Below are the code and all the weights of a small trained network. Each question names an input and a target symbol and asks about switching units off, where a switched-off unit gives its printed mean instead of its output.

import numpy as np


def w(rows, s, z=0):
    codes = np.array(rows[::2]) - 128.0
    scale = np.full(codes.shape[1], s)
    scale[-1] = z or s
    return codes * scale


def f(y):
    return np.maximum(y, 0)


def softmax(a):
    e = np.exp(a - a.max(-1, keepdims=True))
    return e / e.sum(-1, keepdims=True)


def log_softmax(a):
    a = a - a.max(-1, keepdims=True)
    return a - np.log(np.exp(a).sum(-1, keepdims=True))


def net(x, mask):
    ids = ['ΦΨαβγδεζηθμξπστω'.index(c) for c in x.split()]
    T = len(ids)
    res = E[ids] + P[:T]
    u = 0
    for l in range(2):
        r = res
        for j in range(3):
            rows = slice(2 * j, 2 * j + 2)
            q, k, v = (r @ M[l][rows].T for M in (Q, K, V))
            z = softmax(np.where(np.tri(T) > 0, q @ k.T / 2**0.5, -1e9)) @ v
            o = O[l][rows]
            res = res + np.where(mask[u + j], z, o[:, -1]) @ o[:, :-1]
        u += 3
        y = f(res @ A[l][:, :-1].T + A[l][:, -1])
        res = res + np.where(mask[u : u + 4], y, B[l][:, -1]) @ B[l][:, :-1]
        u += 4
    return log_softmax(res[-1] @ U[:, :-1].T + U[:, -1])


Q, K, V, O, A, B = {}, {}, {}, {}, {}, {}
E = w([
[59,188,169,152,92,127,172,73],'Φ',
[109,166,143,122,112,106,135,95],'Ψ',
[82,165,127,196,194,102,147,199],'α',
[84,193,127,131,95,71,7,155],'β',
[82,13,246,136,79,174,121,164],'γ',
[138,138,133,130,99,98,105,107],'δ',
[33,128,138,33,49,182,19,100],'ε',
[231,142,41,111,218,178,86,30],'ζ',
[133,185,213,39,157,79,173,99],'η',
[235,155,65,106,116,186,150,250],'θ',
[126,180,72,117,57,73,230,116],'μ',
[66,78,59,137,108,31,51,38],'ξ',
[140,163,82,134,66,70,137,133],'π',
[76,206,124,136,131,99,187,76],'σ',
[54,64,80,28,145,89,177,130],'τ',
[45,220,136,134,120,106,177,95],'ω',
],0.015)
P = w([
[254,88,153,191,149,60,97,199],'0',
[123,103,165,216,98,111,217,123],'1',
[129,143,110,191,132,105,190,120],'2',
[138,81,108,178,129,111,137,153],'3',
[152,133,83,146,206,115,160,97],'4',
[143,125,77,150,168,114,149,129],'5',
[196,162,36,117,240,82,135,99],'6',
[119,123,174,127,174,146,166,82],'7',
[173,164,38,145,181,97,101,116],'8',
],0.0056)
Q[0] = w([
[145,177,122,110,102,108,180,107],'0.h1',
[76,104,58,190,140,136,86,120],'0.h1',
[159,114,142,95,118,203,170,155],'0.h2',
[162,146,129,165,186,110,223,167],'0.h2',
[150,165,200,164,113,196,212,202],'0.h3',
[107,2,178,77,93,234,93,160],'0.h3',
],0.0084)
K[0] = w([
[155,80,39,49,198,150,216,185],'0.h1',
[82,177,159,184,47,98,90,123],'0.h1',
[175,99,146,117,2,226,208,172],'0.h2',
[142,138,83,177,175,120,162,218],'0.h2',
[76,184,254,140,158,142,172,220],'0.h3',
[181,26,196,69,62,199,201,148],'0.h3',
],0.0068)
V[0] = w([
[123,135,92,85,194,146,109,158],'0.h1',
[141,148,155,207,59,139,133,116],'0.h1',
[92,90,60,200,164,104,85,98],'0.h2',
[163,106,149,135,107,168,254,89],'0.h2',
[117,66,151,132,118,145,190,128],'0.h3',
[109,140,162,149,140,139,138,165],'0.h3',
],0.0084)
O[0] = w([
[138,68,39,140,23,128,112,120,132],'0.h1',
[120,116,149,68,73,112,160,67,122],'0.h1',
[139,99,254,131,95,73,191,50,253],'0.h2',
[151,156,141,104,115,90,107,217,64],'0.h2',
[173,92,117,67,68,104,120,183,97],'0.h3',
[136,108,145,211,141,113,65,142,128],'0.h3',
],0.0069,0.0051)
A[0] = w([
[170,111,56,158,137,253,133,190,102],'0.n1',
[110,234,195,100,80,120,112,56,122],'0.n2',
[7,35,95,73,138,90,205,73,144],'0.n3',
[232,144,166,78,252,196,113,59,8],'0.n4',
],0.0058,0.0016)
B[0] = w([
[201,132,177,162,141,135,123,103,159],'0.n1',
[255,143,121,139,53,176,201,132,198],'0.n2',
[134,96,96,31,124,116,52,144,253],'0.n3',
[93,132,91,139,130,179,163,82,162],'0.n4',
],0.0099,0.0068)
Q[1] = w([
[174,131,91,124,68,202,98,154],'1.h1',
[151,139,105,107,48,50,140,134],'1.h1',
[124,115,150,111,62,171,89,183],'1.h2',
[92,59,150,136,210,57,85,115],'1.h2',
[146,254,104,130,138,80,169,40],'1.h3',
[108,140,163,189,161,101,166,161],'1.h3',
],0.0073)
K[1] = w([
[248,174,87,107,5,180,98,140],'1.h1',
[170,82,158,45,167,71,66,144],'1.h1',
[125,85,215,51,74,153,87,164],'1.h2',
[69,105,142,117,106,65,221,138],'1.h2',
[95,237,57,146,255,7,65,59],'1.h3',
[112,131,217,202,164,168,137,190],'1.h3',
],0.005)
V[1] = w([
[96,54,61,136,151,67,97,136],'1.h1',
[87,125,139,151,73,116,162,151],'1.h1',
[143,130,97,86,192,127,95,157],'1.h2',
[88,112,108,128,175,135,254,105],'1.h2',
[136,189,74,88,86,31,160,175],'1.h3',
[136,108,121,66,95,191,136,93],'1.h3',
],0.0091)
O[1] = w([
[67,126,228,107,176,108,167,112,255],'1.h1',
[150,155,110,159,114,92,133,119,64],'1.h1',
[52,104,175,49,77,124,94,144,116],'1.h2',
[126,119,149,155,125,13,78,147,220],'1.h2',
[150,254,188,149,144,173,102,88,148],'1.h3',
[146,151,142,157,122,187,188,209,187],'1.h3',
],0.0084,0.0036)
A[1] = w([
[45,60,188,17,125,109,76,138,71],'1.n1',
[62,154,109,167,188,7,156,120,249],'1.n2',
[90,238,99,136,69,79,65,119,183],'1.n3',
[128,96,100,254,216,143,100,165,138],'1.n4',
],0.0049,0.0021)
B[1] = w([
[170,168,41,191,169,76,68,135,215],'1.n1',
[119,120,201,125,63,253,91,133,254],'1.n2',
[94,173,197,41,81,69,41,169,169],'1.n3',
[62,204,203,227,235,185,137,80,194],'1.n4',
],0.0073,0.0074)
U = w([
[160,98,127,132,143,117,123,124,73],'Φ',
[167,121,129,131,145,112,110,114,41],'Ψ',
[225,127,119,156,161,139,90,174,127],'α',
[71,111,215,155,172,157,127,124,192],'β',
[170,127,129,137,133,106,106,123,54],'γ',
[118,133,101,66,199,102,79,166,211],'δ',
[71,104,103,78,79,209,103,93,127],'ε',
[144,143,100,144,123,107,104,120,82],'ζ',
[149,105,177,110,166,121,227,138,102],'η',
[135,127,123,125,131,123,143,123,109],'θ',
[126,113,120,120,147,136,144,120,74],'μ',
[152,117,118,133,147,111,117,121,80],'ξ',
[171,151,155,106,140,107,105,131,1],'π',
[111,101,32,180,174,136,163,57,196],'σ',
[147,43,150,59,72,74,107,1,206],'τ',
[156,8,164,138,101,90,124,214,212],'ω',
],0.0074,0.0037)

Each question gives the input, a string of symbols that net reads in full, and the target symbol t.
The units are the heads (2 rows each of Q, K, V and O) and the neurons (one row each of A and B). Each row of codes is followed by its name. A weight is (code - 128) times the scale printed after its matrix; where a second scale follows, it is the last column's (O, A, B and U).
mask holds one flag per unit, layer by layer, with each layer's heads first. A switched-off unit (its flag False) gives its mean, the last column of its rows in O or B, instead of its output. The means were averaged over made-up inputs and are rounded, as every weight is.
A unit's drop is (log p(t) with every unit on - log p(t) with that unit switched off) / (log p(t) with every unit on - log p(t) with every unit switched off).
The circuit of an input: a set's keep is (log p(t) with only the set's units on - log p(t) with every unit switched off) / (log p(t) with every unit on - log p(t) with every unit switched off). Starting from the 12 units with the biggest drops (on a tie, the unit counted first), units are removed one at a time, each time the one whose removal leaves the highest keep (on an exact tie, the one counted first), for as long as the keep stays at least 0.8.
units of the circuit, in order: the units of the circuit, biggest drop first
most important unit: the unit with the biggest drop
k most important neurons: the k neurons with the biggest drops, biggest first
top k neurons in layer l: the k neurons of layer l with the biggest drops, biggest first
heads that matter: for each layer, one digit per head in row order, 1 if its drop is at least 0.15 and else 0, layers parted by /
input τ π τ α γ ζ γ, target ω: heads that matter => 000 / 001
input α τ σ, target τ: units of the circuit, in order => 1.h3, 0.n2
input ζ ξ θ ζ γ ω, target ω: 3 most important neurons => 0.n4, 0.n2, 1.n4
input α θ ζ θ θ ω, target ε: units of the circuit, in order => 0.h2, 1.h2
input ζ ζ ω σ, target ω: most important unit => 1.h3
input α σ α ξ α α ω, target τ: heads that matter => 010 / 001
input τ τ τ τ δ, target β: heads that matter => 000 / 101
input τ α ξ α τ π α ζ Φ, target τ: 2 most important neurons => 0.n2, 1.n4
input θ θ Φ, target ε: units of the circuit, in order => 1.h2, 0.h2
input ξ β ω, target η: heads that matter => 010 / 001
input η α π ξ τ, target δ: units of the circuit, in order => 0.n3, 1.n1, 0.n2
input σ ε ω ξ α π ζ θ, target α: heads that matter => 010 / 100
input α ζ Ψ ξ θ ζ, target σ: 2 most important neurons => 0.n4, 0.n3
input θ α π α α α π, target τ: most important unit => 1.h3
input ζ ξ σ ζ ξ β γ ζ, target σ: units of the circuit, in order => 0.n4, 1.n2
input α α α η Φ, target τ: units of the circuit, in order => 1.h3, 0.n2
input τ ζ ζ Ψ, target ω: units of the circuit, in order => 1.h3, 0.n4
input ξ α ξ ζ ζ η, target ω: 3 most important neurons => 0.n4, 0.n2, 1.n4
input ζ τ τ τ μ σ, target β: 2 most important neurons => 0.n3, 1.n2
input ξ τ α ξ ξ α μ, target η: units of the circuit, in order => 0.n3, 1.h1, 1.h3, 0.h2
input Φ τ τ ξ ξ σ, target η: heads that matter => 011 / 101
input θ τ β, target ε: 3 most important neurons => 0.n1, 0.n2, 1.n1
input ω α β τ γ, target ω: units of the circuit, in order => 1.h3
input ω α α μ, target τ: top 2 neurons in layer 0 => 0.n2, 0.n3
input α ω σ, target τ: units of the circuit, in order => 1.h3, 0.n2, 1.n4
input α α τ η τ ξ ξ α Ψ, target η: heads that matter => 011 / 101
input α γ Φ τ ξ σ ξ δ Φ, target η: 3 most important neurons => 0.n3, 0.n2, 1.n1
